Below are the code and all the weights of a small trained network. Each question names an input and a class and asks about switching units off, where a switched-off unit gives its printed mean instead of its output.

import numpy as np


def w(rows, s, z=0):
    codes = np.array(rows[::2]) - 128.0
    scale = np.full(codes.shape[1], s)
    scale[-1] = z or s
    return codes * scale


def norm(h):
    return h / np.sqrt((h * h).mean(-1, keepdims=True) + 1e-5)


def f(y):
    return np.maximum(y, 0)


def log_softmax(a):
    a = a - a.max(-1, keepdims=True)
    return a - np.log(np.exp(a).sum(-1, keepdims=True))


def net(x, mask):
    res = np.array(x, float).reshape(1, 4) / 4 @ E
    u = 0
    for l in range(4):
        y = f(norm(res) @ A[l][:, :-1].T + A[l][:, -1])
        res = res + np.where(mask[u : u + 8], y, B[l][:, -1]) @ B[l][:, :-1]
        u += 8
    return log_softmax(norm(res)[-1] @ U[:, :-1].T + U[:, -1])


A, B = {}, {}
E = w([
[108,254,112,137,176,96,113],'x0',
[158,105,58,213,189,146,137],'x1',
[133,131,125,125,124,125,134],'x2',
[82,125,125,203,87,32,127],'x3',
],0.0099)
A[0] = w([
[132,92,59,173,193,104,130,2],'L0N0',
[138,121,101,112,198,211,135,100],'L0N1',
[183,78,122,91,101,183,121,110],'L0N2',
[141,148,93,133,78,152,140,51],'L0N3',
[112,123,142,113,171,123,166,11],'L0N4',
[146,45,154,127,96,22,102,181],'L0N5',
[155,56,51,186,139,147,155,91],'L0N6',
[169,131,88,255,81,63,55,53],'L0N7',
],0.0098,0.0036)
B[0] = w([
[201,200,226,231,175,106,175,195],'L0N0',
[140,143,150,23,180,123,232,244],'L0N1',
[66,130,13,142,94,166,31,238],'L0N2',
[141,72,184,99,160,87,139,128],'L0N3',
[137,77,51,134,51,118,136,128],'L0N4',
[27,87,108,163,45,126,196,254],'L0N5',
[253,186,255,207,100,177,118,244],'L0N6',
[61,108,93,142,195,105,209,225],'L0N7',
],0.006,0.0064)
A[1] = w([
[106,154,130,159,151,84,90,112],'L1N0',
[125,180,125,112,167,119,47,52],'L1N1',
[155,65,138,183,24,175,143,36],'L1N2',
[98,107,194,72,57,140,123,59],'L1N3',
[154,95,194,55,126,64,128,4],'L1N4',
[43,164,224,92,2,129,75,22],'L1N5',
[107,128,176,164,127,130,144,84],'L1N6',
[133,117,112,99,128,140,199,81],'L1N7',
],0.0099,0.0023)
B[1] = w([
[147,68,125,68,104,147,152,155],'L1N0',
[139,81,47,117,109,123,48,154],'L1N1',
[145,43,133,92,118,57,1,226],'L1N2',
[205,113,162,201,189,204,115,211],'L1N3',
[172,186,162,185,119,205,164,148],'L1N4',
[208,181,158,198,189,98,186,254],'L1N5',
[144,182,174,55,87,163,124,166],'L1N6',
[126,97,139,130,101,138,121,161],'L1N7',
],0.0095,0.0076)
A[2] = w([
[105,216,18,78,149,11,63,39],'L2N0',
[74,166,55,151,131,155,47,72],'L2N1',
[153,124,163,254,147,89,126,81],'L2N2',
[144,115,68,194,160,155,112,1],'L2N3',
[166,244,103,144,187,82,120,155],'L2N4',
[121,167,45,118,190,74,181,144],'L2N5',
[81,41,126,110,95,120,117,186],'L2N6',
[175,78,90,6,152,178,70,43],'L2N7',
],0.0073,0.0032)
B[2] = w([
[151,10,108,115,84,83,54,163],'L2N0',
[213,96,146,180,86,151,104,135],'L2N1',
[123,202,134,20,121,231,158,255],'L2N2',
[205,211,188,180,137,151,138,140],'L2N3',
[151,1,145,130,87,138,11,243],'L2N4',
[128,96,142,107,37,130,31,192],'L2N5',
[100,46,49,60,163,59,37,181],'L2N6',
[89,193,82,98,101,59,177,209],'L2N7',
],0.0072,0.0063)
A[3] = w([
[161,126,131,119,128,172,136,101],'L3N0',
[177,154,163,146,148,124,156,151],'L3N1',
[119,124,77,109,150,98,102,117],'L3N2',
[68,139,146,138,85,38,198,75],'L3N3',
[123,156,89,52,152,204,161,2],'L3N4',
[154,115,150,165,118,90,146,122],'L3N5',
[146,138,81,48,163,128,200,82],'L3N6',
[5,122,135,150,101,96,168,135],'L3N7',
],0.013,0.0024)
B[3] = w([
[130,171,144,134,110,55,152,228],'L3N0',
[92,109,165,203,179,138,167,253],'L3N1',
[125,110,145,158,120,76,127,173],'L3N2',
[135,161,87,80,119,192,163,191],'L3N3',
[35,132,99,104,120,157,163,222],'L3N4',
[101,178,135,110,144,123,143,196],'L3N5',
[98,186,83,142,83,77,168,197],'L3N6',
[81,220,10,32,158,148,143,184],'L3N7',
],0.012,0.0067)
U = w([
[169,164,215,215,179,154,177,111],'0',
[8,173,47,69,112,137,195,252],'1',
[135,57,122,100,91,77,4,87],'2',
],0.017,0.00014)

Each question gives the input, the list of numbers given to net, and the class t.
The units are the neurons (one row each of A and B). Each row of codes is followed by its name. A weight is (code - 128) times the scale printed after its matrix; where a second scale follows, it is the last column's (A, B and U).
mask holds one flag per neuron, layer by layer. A switched-off neuron (its flag False) gives its mean, the last column of its row in B, instead of its output. The means were averaged over made-up inputs and are rounded, as every weight is.
A unit's drop is (log p(t) with every unit on - log p(t) with that unit switched off) / (log p(t) with every unit on - log p(t) with every unit switched off).
The circuit of an input: a set's keep is (log p(t) with only the set's units on - log p(t) with every unit switched off) / (log p(t) with every unit on - log p(t) with every unit switched off). Starting from the 12 units with the biggest drops (on a tie, the unit counted first), units are removed one at a time, each time the one whose removal leaves the highest keep (on an exact tie, the one counted first), for as long as the keep stays at least 0.8.
circuit, biggest first: the units of the circuit, biggest drop first
most important unit: the unit with the biggest drop
k most important neurons: the k neurons with the biggest drops, biggest first
top k neurons in layer l: the k neurons of layer l with the biggest drops, biggest first
drop when u is switched off: that unit's drop, to one decimal
input [3,-8,3,-8], class 0: 3 most important neurons => L1N5, L1N3, L0N7
input [-2,-2,-4,-1], class 0: circuit, biggest first => L1N3
input [-7,-7,0,1], class 0: 4 most important neurons => L1N5, L1N3, L2N4, L0N7
input [-4,5,-4,6], class 1: 3 most important neurons => L0N7, L0N5, L1N3
input [-8,-8,-2,0], class 0: 3 most important neurons => L1N5, L1N3, L2N4
input [-8,1,-3,8], class 1: 4 most important neurons => L0N5, L0N7, L3N7, L2N4
input [-3,5,3,6], class 1: 4 most important neurons => L0N7, L0N5, L1N3, L1N5
input [7,7,-3,-8], class 1: 4 most important neurons => L0N1, L1N5, L1N2, L1N3
input [-4,-4,5,4], class 0: 4 most important neurons => L1N5, L1N3, L0N7, L0N2
input [-5,4,-6,5], class 1: top 4 neurons in layer 0 => L0N7, L0N5, L0N0, L0N2
input [-6,4,-1,-8], class 1: drop when L0N1 is switched off => 1.9
input [5,1,4,-2], class 2: drop when L1N6 is switched off => 0.0
input [5,-1,0,3], class 2: drop when L0N5 is switched off => 0.3
input [-6,-8,1,-1], class 0: most important unit => L1N5
input [-5,-7,-2,3], class 0: drop when L1N5 is switched off => 2.2
